Here is a tiny trained network, its code and every weight. The questions are about switching its units off for an input and a class, where a switched-off unit gives its printed mean instead of its output.

import numpy as np


def w(rows, s, z=0):
    codes = np.array(rows[::2]) - 128.0
    scale = np.full(codes.shape[1], s)
    scale[-1] = z or s
    return codes * scale


def norm(h):
    return h / np.sqrt((h * h).mean(-1, keepdims=True) + 1e-5)


def f(y):
    return y / 2 * (1 + np.tanh(0.7978845608 * (y + 0.044715 * y**3)))


def log_softmax(a):
    a = a - a.max(-1, keepdims=True)
    return a - np.log(np.exp(a).sum(-1, keepdims=True))


def net(x, mask):
    res = np.array(x, float).reshape(1, 5) / 4 @ E
    u = 0
    for l in range(3):
        y = f(norm(res) @ A[l][:, :-1].T + A[l][:, -1])
        res = res + np.where(mask[u : u + 6], y, B[l][:, -1]) @ B[l][:, :-1]
        u += 6
    return log_softmax(norm(res)[-1] @ U[:, :-1].T + U[:, -1])


A, B = {}, {}
E = w([
[90,94,43,121,128,117,129,81,93,97],'x0',
[158,128,134,86,174,217,208,102,93,89],'x1',
[45,129,101,247,185,139,177,164,83,67],'x2',
[147,59,189,133,176,121,119,151,162,140],'x3',
[109,162,84,32,225,95,92,182,198,146],'x4',
],0.012)
A[0] = w([
[160,90,255,53,70,51,77,173,200,189,27],'L0N1',
[197,162,234,64,171,239,221,102,78,97,2],'L0N2',
[188,107,212,125,128,131,190,171,120,53,147],'L0N3',
[67,230,128,126,166,40,108,179,154,93,31],'L0N4',
[158,174,104,89,34,97,146,7,52,189,40],'L0N5',
[136,91,205,241,91,161,250,136,27,145,62],'L0N6',
],0.0065,0.0085)
B[0] = w([
[215,112,190,116,120,108,40,127,120,113,244],'L0N1',
[122,91,131,132,85,177,222,143,202,201,175],'L0N2',
[80,154,139,136,116,140,156,50,200,159,199],'L0N3',
[60,203,138,148,131,116,165,145,167,166,153],'L0N4',
[159,129,66,99,61,138,87,129,184,2,186],'L0N5',
[104,177,174,205,146,186,106,135,124,6,252],'L0N6',
],0.0093,0.0047)
A[1] = w([
[100,104,141,108,138,140,155,148,43,129,103],'L1N1',
[133,118,134,129,111,152,144,154,150,137,78],'L1N2',
[94,72,60,155,101,26,134,107,54,112,1],'L1N3',
[129,127,125,25,209,207,168,138,115,132,38],'L1N4',
[106,162,86,130,151,59,149,245,122,146,31],'L1N5',
[141,149,170,166,71,205,157,111,16,109,2],'L1N6',
],0.011,0.0072)
B[1] = w([
[202,117,160,158,98,123,87,101,119,105,134],'L1N1',
[112,118,135,134,129,144,127,140,109,145,108],'L1N2',
[97,53,135,101,111,229,119,139,74,195,182],'L1N3',
[174,94,88,169,156,37,195,128,38,175,231],'L1N4',
[112,186,89,106,142,159,118,140,186,149,211],'L1N5',
[137,248,174,174,124,136,107,137,52,124,254],'L1N6',
],0.013,0.0038)
A[2] = w([
[78,85,157,142,178,134,101,165,118,41,67],'L2N1',
[141,81,154,123,127,85,106,142,173,157,77],'L2N2',
[111,95,181,148,175,153,174,211,124,110,122],'L2N3',
[194,110,199,89,132,115,107,153,166,195,84],'L2N4',
[173,152,254,80,122,78,60,124,175,179,72],'L2N5',
[124,56,154,202,180,120,106,187,151,40,1],'L2N6',
],0.0091,0.007)
B[2] = w([
[37,105,142,115,115,99,101,40,196,155,145],'L2N1',
[155,222,177,118,133,208,88,150,105,117,159],'L2N2',
[220,152,62,38,1,125,66,37,186,144,166],'L2N3',
[84,65,217,126,141,165,104,190,89,122,214],'L2N4',
[177,92,196,126,228,99,31,241,75,103,255],'L2N5',
[85,59,140,99,96,24,152,20,249,163,142],'L2N6',
],0.0084,0.0071)
U = w([
[193,103,48,95,190,15,189,154,74,160,159],'0',
[143,180,182,232,70,186,163,100,100,32,163],'1',
[64,42,93,143,94,205,90,135,83,172,56],'2',
[190,128,55,50,7,135,73,98,124,78,114],'3',
[70,204,67,124,174,121,96,204,210,168,136],'4',
[196,87,172,105,107,194,240,128,154,201,61],'5',
[204,99,213,92,147,96,30,189,145,133,254],'6',
[94,83,142,172,120,76,143,77,232,129,39],'7',
],0.02,0.0039)

Each question gives the input, the list of numbers given to net, and the class t.
The units are the neurons (one row each of A and B). Each row of codes is followed by its name. A weight is (code - 128) times the scale printed after its matrix; where a second scale follows, it is the last column's (A, B and U).
mask holds one flag per neuron, layer by layer. A switched-off neuron (its flag False) gives its mean, the last column of its row in B, instead of its output. The means were averaged over made-up inputs and are rounded, as every weight is.
A unit's drop is (log p(t) with every unit on - log p(t) with that unit switched off) / (log p(t) with every unit on - log p(t) with every unit switched off).
The circuit of an input: a set's keep is (log p(t) with only the set's units on - log p(t) with every unit switched off) / (log p(t) with every unit on - log p(t) with every unit switched off). Starting from the 12 units with the biggest drops (on a tie, the unit counted first), units are removed one at a time, each time the one whose removal leaves the highest keep (on an exact tie, the one counted first), for as long as the keep stays at least 0.8.
units of the circuit, in order: the units of the circuit, biggest drop first
top k neurons: the k neurons with the biggest drops, biggest first
k most important neurons of layer l: the k neurons of layer l with the biggest drops, biggest first
drop of u: that unit's drop, to one decimal
input [4,-8,7,-3,-4], class 2: top neuron => [L1N3]
input [5,2,-5,2,0], class 3: top 2 neurons => [L0N5 L2N5]
input [4,-5,7,2,1], class 2: top 2 neurons => [L1N3 L0N6]
input [-5,3,-3,-7,2], class 5: units of the circuit, in order => [L0N2 L1N6]
input [3,2,3,-6,3], class 0: units of the circuit, in order => [L0N6 L1N4]
input [-3,-3,-4,-6,-6], class 3: top 3 neurons => [L0N5 L2N4 L0N6]
input [1,-7,-2,-3,5], class 4: top 2 neurons => [L1N5 L0N4]
input [-5,-2,3,7,-4], class 7: top 2 neurons => [L2N6 L2N1]
input [-6,6,-4,-7,-3], class 5: 4 most important neurons of layer 0 => [L0N2 L0N3 L0N6 L0N1]
input [-1,4,-7,2,-8], class 1: top 2 neurons => [L1N6 L0N6]
input [-4,8,-7,-5,3], class 5: top 2 neurons => [L0N2 L2N5]
input [2,6,3,5,0], class 5: 2 most important neurons of layer 0 => [L0N2 L0N3]
input [-4,6,-2,2,3], class 5: drop of L1N2 => 0.0
input [3,7,-2,-4,2], class 0: drop of L1N4 => 0.6
input [6,8,5,8,3], class 0: units of the circuit, in order => [L1N4]
input [-6,4,-6,-8,8], class 0: drop of L1N4 => 0.9
input [6,-8,-3,0,-6], class 2: top 3 neurons => [L1N3 L0N1 L2N3]
